Each row has two labels, one from each of two sets.
[  6.4  26.6   7.3   1.0   2.1  -6.7   8.3  17.0  30.2  -4.4  -1.5   1.4
   0.7 -13.0  22.4  -6.3  -5.2  -5.2   0.5   2.4   4.9  -4.9   5.5 -21.0] -> N A
[  6.7  13.1   4.1   0.5   2.5   6.7  -0.4   4.0  21.3  -2.8  16.6   1.0
   3.9 -13.4  32.1  -9.3  -7.4  -1.5   1.8   3.8   0.9   6.4   3.2 -30.4] -> N A
[ -5.1 -30.3   0.5   2.3  -7.1 -12.6  10.4  -9.9   5.0  -2.8 -25.6   9.9
  -3.0   0.8 -46.3   2.1   7.8   1.1  10.0  -6.8   4.8   1.0 -10.6  20.8] -> Z A
[ -3.1  19.8   2.3   8.3   3.1  -1.7  -5.6  11.5  29.2  -7.8  24.5   3.2
   7.3 -11.7   0.4   2.0  -7.3  -2.6  12.1   4.5  11.7  13.0  -6.0 -26.8] -> N A
[ -4.4  85.6   7.7   8.8   4.6 -17.1 -12.3   8.6  48.8  -4.1  24.7   2.9
   7.3   2.8 -24.5  17.5 -15.6  -9.1   0.8   1.7   3.8 -13.0  14.0 -21.9] -> N A
[  1.9  31.4   4.8  -1.7  -2.1  10.1  10.7   7.9  17.2  -2.1  30.9   3.8
  -1.8 -15.7  41.1  -9.3 -11.2   0.1   0.2   5.0  -2.3  -0.3   9.2 -31.2] -> N A
[ -2.3  43.5  -3.3   5.0  -3.0   9.0   6.3   3.6 -27.7  -3.0  -2.8   1.0
  -0.2  -4.7  33.3   1.6  -9.3  -0.1   4.0   5.6  -2.0  17.1  13.1 -43.1] -> N E
[  4.4 -24.8   4.6  -3.3  -2.9   8.4  14.2   2.8 -24.9  -0.4  31.1   8.0
  -3.0 -20.0  60.5 -21.8  10.1  -0.8   1.6   9.3  -1.7   6.3  -4.4 -14.1] -> Z A
[ 10.4  13.4   5.6   4.8   5.4   4.6   7.6   1.1 -21.8   1.7  -3.5   1.9
   0.5 -11.3  54.1 -16.7   7.7  -3.6   6.1   5.4  -4.1   3.0   9.8 -24.9] -> N A
[  2.1   4.4  -6.5   7.8   0.1 -35.1  13.3  -3.0  20.6  -0.4   0.3   9.4
   5.3  -5.0 -27.1   2.8   5.5  -4.0   3.1  10.9   6.0   3.6   3.7  -8.6] -> Z A
[ -7.7  62.1   7.2   4.3   7.0  -9.1  -9.9   8.0  20.5  -9.7   2.0   5.6
   5.6 -10.4  22.6  -7.5  -2.9  -6.7   7.5   5.0   6.1   5.1   3.7 -29.7] -> N A
[  8.5  45.6   5.4   0.1   3.6  12.3  -7.9   6.7   0.2  -5.4   9.3   1.3
   0.9  -9.4  32.8  -9.7  -1.3  -0.5   2.5   4.3   1.5   5.1   4.1 -20.9] -> N A
[ -1.8  36.5   2.2   7.6   4.0 -10.1   3.4   7.3  28.9  -4.2  10.2   4.0
   1.6  -7.5  -9.2   1.3  -6.7  -3.7   5.5   7.2   3.0   2.6   0.7 -24.3] -> N A
[  4.9  45.3  10.2  -0.3   4.4  -3.7  -0.7   9.3  31.3  -5.9  37.8   8.3
   4.3 -12.8  39.3  -8.8 -10.9  -5.5   3.2   4.2   1.4  -4.3   5.5 -28.2] -> N A
[  8.2  47.1   2.9   3.8   0.9 -11.5   1.7   4.8  51.7   2.2  53.6   7.4
   5.9 -13.5  35.2  -4.5  -6.1  -2.5  -2.3   7.3   1.3 -14.4   7.2 -23.7] -> N A
[ -4.4  21.8   2.4  -1.1  -2.7   2.3 -12.1   6.0  28.1  -4.7  25.7   7.7
   3.8  -8.5  11.2  -1.9  -8.8  -3.4   2.1   2.5   4.4  10.3  -3.1 -32.7] -> N A
[ -0.8 -19.2   2.3   3.7  -1.0   0.0   4.4  -7.9  -8.6  -3.7 -46.3   2.7
  -6.5  -4.4 -26.5  -0.5  12.6  -1.1  12.4  -2.2   3.5  19.9 -10.7  -5.3] -> Z A

Each row has two labels, one from each of two sets.
[  3.1   4.8   8.4   2.2  -3.4 -10.4  -5.2  -1.8  -8.3  -8.9  16.2  -3.4
  14.7   6.8   4.8 -14.4  17.7  -2.6 -23.4  -6.7   3.3  -3.7  -4.0   9.8] -> J895 K
[ 9.1 -5.4  7.0 -3.3 -1.8 -5.7 -3.8 -5.0  7.5 -6.6 -6.4 -3.4 13.2  3.1
 -4.7 -7.9 16.9  1.1  5.8 -7.8  6.3  7.5 -6.0  9.0] -> J900 Y
[  1.9   0.7   3.7  -3.6   0.7  -3.1 -10.7   2.4   6.4  -4.0  -8.3   5.8
  23.9  -0.3   1.5 -12.2  32.6   2.9  -7.7 -20.4   4.9  -2.2   0.7   4.3] -> J895 Y
[  1.2   0.0  12.1   4.5  12.4   0.3  -6.6  -6.8  -5.1 -13.2  15.5  -3.2
  12.1   5.1   2.2 -16.6  15.9  -1.0 -25.3   7.5   2.5  -4.4  -5.2   3.9] -> J629 K
[  1.7   6.3   4.4  13.8 -30.3   3.5   6.5  -9.4 -17.5  26.0  19.1  -1.5
  19.2   1.2   2.6  -5.4  35.5   4.6  34.3  -9.6   5.6  -4.3  -7.5   0.4] -> J895 K
[  0.9   2.0  14.7  -0.8 -12.6   6.3 -11.7  -7.4 -12.3 -15.0  -6.6  -1.5
   9.8   1.9   5.6 -12.1 -26.9  -2.8  -7.8   7.4  -3.3 -10.2  -0.9  -0.7] -> J895 Q
[ -2.0   2.7 -10.3  -0.5 -12.9  -3.6  -6.9   6.8  -5.3  -8.1   9.0 -11.1
 -14.0  -0.8   1.1 -10.2  -2.8   1.9 -17.8  -2.0  -2.9  -5.2   0.9   5.5] -> J900 Q
[ -2.0   0.9  -7.5   5.9 -46.9   0.9   7.0 -14.2 -10.4   9.7  13.9 -10.2
   6.4   2.9  -5.7  -9.0  -5.6  -3.9  20.1  -2.4  -2.8   5.8 -14.4   9.6] -> J900 K
[  3.3  -5.4  16.7  -1.0  38.6  12.5   1.8 -13.0   8.4 -13.4   8.8   1.6
   8.0  -6.1  -4.5 -11.6  -3.0  -3.1 -23.3  15.4   0.7   5.6  -9.5   7.6] -> J629 K
[  3.4   4.5  -0.5   6.0 -34.3   4.8   5.2  -4.2 -14.7  18.0  14.9  -6.9
   7.2  10.2   0.6  -5.7  13.2   2.6  38.1 -10.0  -6.8  -6.0 -14.8   4.5] -> J900 K
[  4.3   2.6  19.5   5.3  -3.4  -4.1  -9.6   4.0 -10.2  -8.4   6.6  -6.5
  21.8   4.3   3.6  -7.5  22.9   0.3  -0.2  -1.1  -4.8  -6.5  -7.5  11.0] -> J895 K
[ -0.1  -5.2  -0.3   2.5 -13.6   1.2   2.4 -18.3   0.3   9.8  33.7  -8.3
   3.0  10.9   0.2  -1.4   7.9  -2.9  -2.9  12.9   1.5  -5.3  -6.9   6.4] -> J900 K
[  4.2   0.6   6.4  -3.5 -16.5   0.7 -11.6 -11.2   1.9 -16.6  -9.6  -1.8
   4.1   1.4  -2.8 -19.2 -56.6   0.6   7.8  10.4 -14.7   4.2  -5.2  11.6] -> J900 Q
